Here is a tiny trained network, its code and every weight. The questions are about switching its units off for an input and a target symbol, where a switched-off unit gives its printed mean instead of its output.

import numpy as np


def w(rows, s, z=0):
    codes = np.array(rows[::2]) - 128.0
    scale = np.full(codes.shape[1], s)
    scale[-1] = z or s
    return codes * scale


def f(y):
    return y / 2 * (1 + np.tanh(0.7978845608 * (y + 0.044715 * y**3)))


def softmax(a):
    e = np.exp(a - a.max(-1, keepdims=True))
    return e / e.sum(-1, keepdims=True)


def log_softmax(a):
    a = a - a.max(-1, keepdims=True)
    return a - np.log(np.exp(a).sum(-1, keepdims=True))


def net(x, mask):
    ids = ['αγεηλξπστψω'.index(c) for c in x.split()]
    T = len(ids)
    res = E[ids] + P[:T]
    u = 0
    for l in range(2):
        q, k, v = (res @ M[l].T for M in (Q, K, V))
        z = softmax(np.where(np.tri(T) > 0, q @ k.T / 4**0.5, -1e9)) @ v
        res = res + np.where(mask[u], z, O[l][:, -1]) @ O[l][:, :-1]
        u += 1
        y = f(res @ A[l][:, :-1].T + A[l][:, -1])
        res = res + np.where(mask[u : u + 8], y, B[l][:, -1]) @ B[l][:, :-1]
        u += 8
    return log_softmax(res[-1] @ U[:, :-1].T + U[:, -1])


Q, K, V, O, A, B = {}, {}, {}, {}, {}, {}
E = w([
[112,156,190,172,93,158,136,138,60],'α',
[88,97,155,81,86,178,153,134,161],'γ',
[152,158,79,127,131,208,160,163,152],'ε',
[175,252,142,103,117,70,159,137,108],'η',
[122,122,77,172,89,85,125,156,190],'λ',
[88,93,190,120,175,117,161,200,151],'ξ',
[117,114,124,140,172,82,101,195,94],'π',
[140,178,110,82,104,159,139,88,98],'σ',
[109,62,176,94,84,95,167,90,107],'τ',
[90,100,100,140,156,173,105,101,92],'ψ',
[54,165,151,107,156,141,116,122,135],'ω',
],0.021)
P = w([
[110,164,130,157,102,128,70,140,128],'0',
[159,107,135,194,173,125,150,49,194],'1',
[161,88,179,83,160,93,117,70,149],'2',
[151,99,168,134,155,114,164,81,108],'3',
[87,102,71,5,169,90,141,92,79],'4',
[79,136,96,177,143,135,246,120,45],'5',
],0.013)
Q[0] = w([
[191,158,15,129,75,115,71,231,36],'0.h1',
[235,184,109,150,3,151,3,112,86],'0.h1',
[82,56,106,167,96,148,70,114,159],'0.h1',
[18,145,218,99,181,201,134,174,128],'0.h1',
],0.005)
K[0] = w([
[254,128,132,150,154,128,80,94,133],'0.h1',
[157,155,104,173,100,143,140,136,91],'0.h1',
[134,71,69,142,127,127,149,124,113],'0.h1',
[115,118,126,109,198,152,186,117,82],'0.h1',
],0.0083)
V[0] = w([
[237,136,201,81,164,170,73,124,9],'0.h1',
[87,89,193,110,162,207,126,111,107],'0.h1',
[91,235,202,116,162,109,240,98,112],'0.h1',
[58,82,168,109,2,157,177,177,133],'0.h1',
],0.0045)
O[0] = w([
[173,75,38,79,97,92,160,170,239,2],'0.h1',
[138,204,82,170,130,161,49,171,222,63],'0.h1',
[2,84,185,163,113,183,95,58,227,198],'0.h1',
[196,194,164,128,84,103,88,137,109,111],'0.h1',
],0.0052,0.0036)
A[0] = w([
[114,130,175,104,66,211,145,86,144,121],'0.n1',
[188,223,163,121,139,115,67,168,156,106],'0.n2',
[55,171,95,165,125,103,203,132,124,179],'0.n3',
[187,80,78,145,221,131,154,220,85,2],'0.n4',
[82,151,176,139,136,138,117,123,4,137],'0.n5',
[155,101,63,160,171,49,153,130,135,123],'0.n6',
[158,93,177,106,145,206,80,69,88,202],'0.n7',
[131,112,50,210,24,97,3,123,254,103],'0.n8',
],0.0082,0.0041)
B[0] = w([
[212,100,116,124,115,92,91,150,178,148],'0.n1',
[143,215,121,170,155,152,78,151,63,143],'0.n2',
[129,94,170,115,102,197,102,94,97,253],'0.n3',
[119,50,131,133,80,136,108,77,163,130],'0.n4',
[127,90,99,156,98,134,82,123,160,193],'0.n5',
[136,108,171,110,142,126,117,106,90,184],'0.n6',
[142,144,64,154,138,97,102,135,162,157],'0.n7',
[115,62,70,135,95,115,154,110,244,180],'0.n8',
],0.011,0.0068)
Q[1] = w([
[72,117,156,123,2,244,169,137,67],'1.h1',
[78,146,81,73,87,116,106,230,104],'1.h1',
[235,119,198,252,183,154,162,90,177],'1.h1',
[146,159,138,141,144,125,89,120,173],'1.h1',
],0.0096)
K[1] = w([
[165,131,125,115,224,18,123,123,163],'1.h1',
[180,85,184,127,174,150,172,2,126],'1.h1',
[82,152,90,51,33,87,100,223,98],'1.h1',
[114,87,142,122,73,126,106,140,100],'1.h1',
],0.01)
V[1] = w([
[197,169,73,31,103,122,87,110,138],'1.h1',
[165,169,235,142,72,50,209,143,144],'1.h1',
[181,89,45,155,95,118,187,80,92],'1.h1',
[165,73,170,78,189,1,79,142,144],'1.h1',
],0.0081)
O[1] = w([
[121,115,100,7,158,118,87,108,128,6],'1.h1',
[101,178,161,127,92,110,98,149,161,51],'1.h1',
[188,106,170,145,115,158,117,130,139,11],'1.h1',
[183,155,114,118,167,47,138,156,158,63],'1.h1',
],0.013,0.0015)
A[1] = w([
[130,85,126,69,134,225,137,121,108,56],'1.n1',
[177,147,86,132,182,89,168,158,141,84],'1.n2',
[115,53,95,111,61,121,178,140,208,149],'1.n3',
[126,94,69,147,129,155,143,145,254,2],'1.n4',
[187,161,84,131,48,163,146,100,111,119],'1.n5',
[116,100,158,104,177,165,123,200,140,49],'1.n6',
[130,139,195,117,199,193,115,181,125,127],'1.n7',
[128,119,173,173,108,122,165,151,131,75],'1.n8',
],0.01,0.0051)
B[1] = w([
[137,203,206,178,199,84,195,145,127,191],'1.n1',
[62,115,190,63,181,117,97,150,53,144],'1.n2',
[153,215,159,166,238,154,81,79,144,254],'1.n3',
[106,79,102,108,98,109,108,254,42,188],'1.n4',
[176,143,101,141,180,60,76,90,117,180],'1.n5',
[122,162,44,200,126,45,165,125,136,138],'1.n6',
[109,168,61,230,59,127,83,110,127,162],'1.n7',
[156,91,135,104,140,39,116,43,106,186],'1.n8',
],0.0085,0.008)
U = w([
[212,113,156,185,44,151,89,133,139,165],'α',
[195,159,182,118,120,119,113,232,213,96],'γ',
[205,154,115,145,142,208,195,207,115,126],'ε',
[129,214,200,137,121,150,104,99,47,1],'η',
[119,156,132,163,166,122,34,111,95,215],'λ',
[103,161,106,183,104,52,167,163,158,61],'ξ',
[97,37,190,92,99,72,134,165,45,118],'π',
[182,146,4,79,134,84,111,83,156,59],'σ',
[132,131,159,91,143,82,176,51,223,148],'τ',
[108,87,2,121,137,186,158,108,79,110],'ψ',
[63,146,154,102,104,185,90,117,173,139],'ω',
],0.0071,0.0077)

Each question gives the input, a string of symbols that net reads in full, and the target symbol t.
The units are the heads (4 rows each of Q, K, V and O) and the neurons (one row each of A and B). Each row of codes is followed by its name. A weight is (code - 128) times the scale printed after its matrix; where a second scale follows, it is the last column's (O, A, B and U).
mask holds one flag per unit, layer by layer, with each layer's heads first. A switched-off unit (its flag False) gives its mean, the last column of its rows in O or B, instead of its output. The means were averaged over made-up inputs and are rounded, as every weight is.
A unit's drop is (log p(t) with every unit on - log p(t) with that unit switched off) / (log p(t) with every unit on - log p(t) with every unit switched off).
The circuit of an input: a set's keep is (log p(t) with only the set's units on - log p(t) with every unit switched off) / (log p(t) with every unit on - log p(t) with every unit switched off). Starting from the 12 units with the biggest drops (on a tie, the unit counted first), units are removed one at a time, each time the one whose removal leaves the highest keep (on an exact tie, the one counted first), for as long as the keep stays at least 0.8.
circuit, biggest first: the units of the circuit, biggest drop first
most important unit: the unit with the biggest drop
top k neurons: the k neurons with the biggest drops, biggest first
k most important neurons of layer l: the k neurons of layer l with the biggest drops, biggest first
input η ω η η ψ, target ψ: most important unit : 1.h1
input π ω λ π, target π: circuit, biggest first : 1.h1; 1.n2; 1.n3
input γ π λ η λ τ, target α: circuit, biggest first : 1.h1; 0.n5; 0.n3
input η λ π η λ η, target π: circuit, biggest first : 1.n2; 0.n3; 1.h1; 1.n3
input ξ π λ η λ λ, target α: circuit, biggest first : 1.h1; 0.n3
input η λ ξ ω γ, target α: circuit, biggest first : 1.h1; 0.n8
input λ τ η η λ, target τ: top 3 neurons : 0.n6; 1.n4; 0.n5
input ψ λ γ ω ω, target α: circuit, biggest first : 1.h1; 0.n8; 1.n7
input ε λ η ε λ λ, target π: top 2 neurons : 1.n3; 0.n8
input ε λ λ λ, target η: circuit, biggest first : 1.h1; 1.n1; 0.h1; 0.n6
input ξ σ λ λ λ λ, target π: top 3 neurons : 1.n3; 0.n6; 0.n8
input α ω σ η π π, target τ: 2 most important neurons of layer 1 : 1.n1; 1.n4
input τ λ λ ψ ω σ, target α: top 3 neurons : 0.n5; 0.n8; 1.n3
input σ ξ ξ ξ λ ψ, target ξ: most important unit : 1.h1
input η η η λ η γ, target γ: circuit, biggest first : 0.n1; 1.h1; 0.n3
input λ η λ η, target α: circuit, biggest first : 1.h1; 0.n8
input π ω η η λ α, target ω: top 2 neurons : 0.n4; 0.n3
input λ π λ η η, target π: circuit, biggest first : 1.n2; 1.h1; 1.n3
input σ η σ, target τ: 2 most important neurons of layer 0 : 0.n8; 0.n5
input λ α ξ, target ξ: circuit, biggest first : 1.n6; 1.n7; 0.n3
input λ ω η ξ η η, target ω: 2 most important neurons of layer 0 : 0.n3; 0.n2
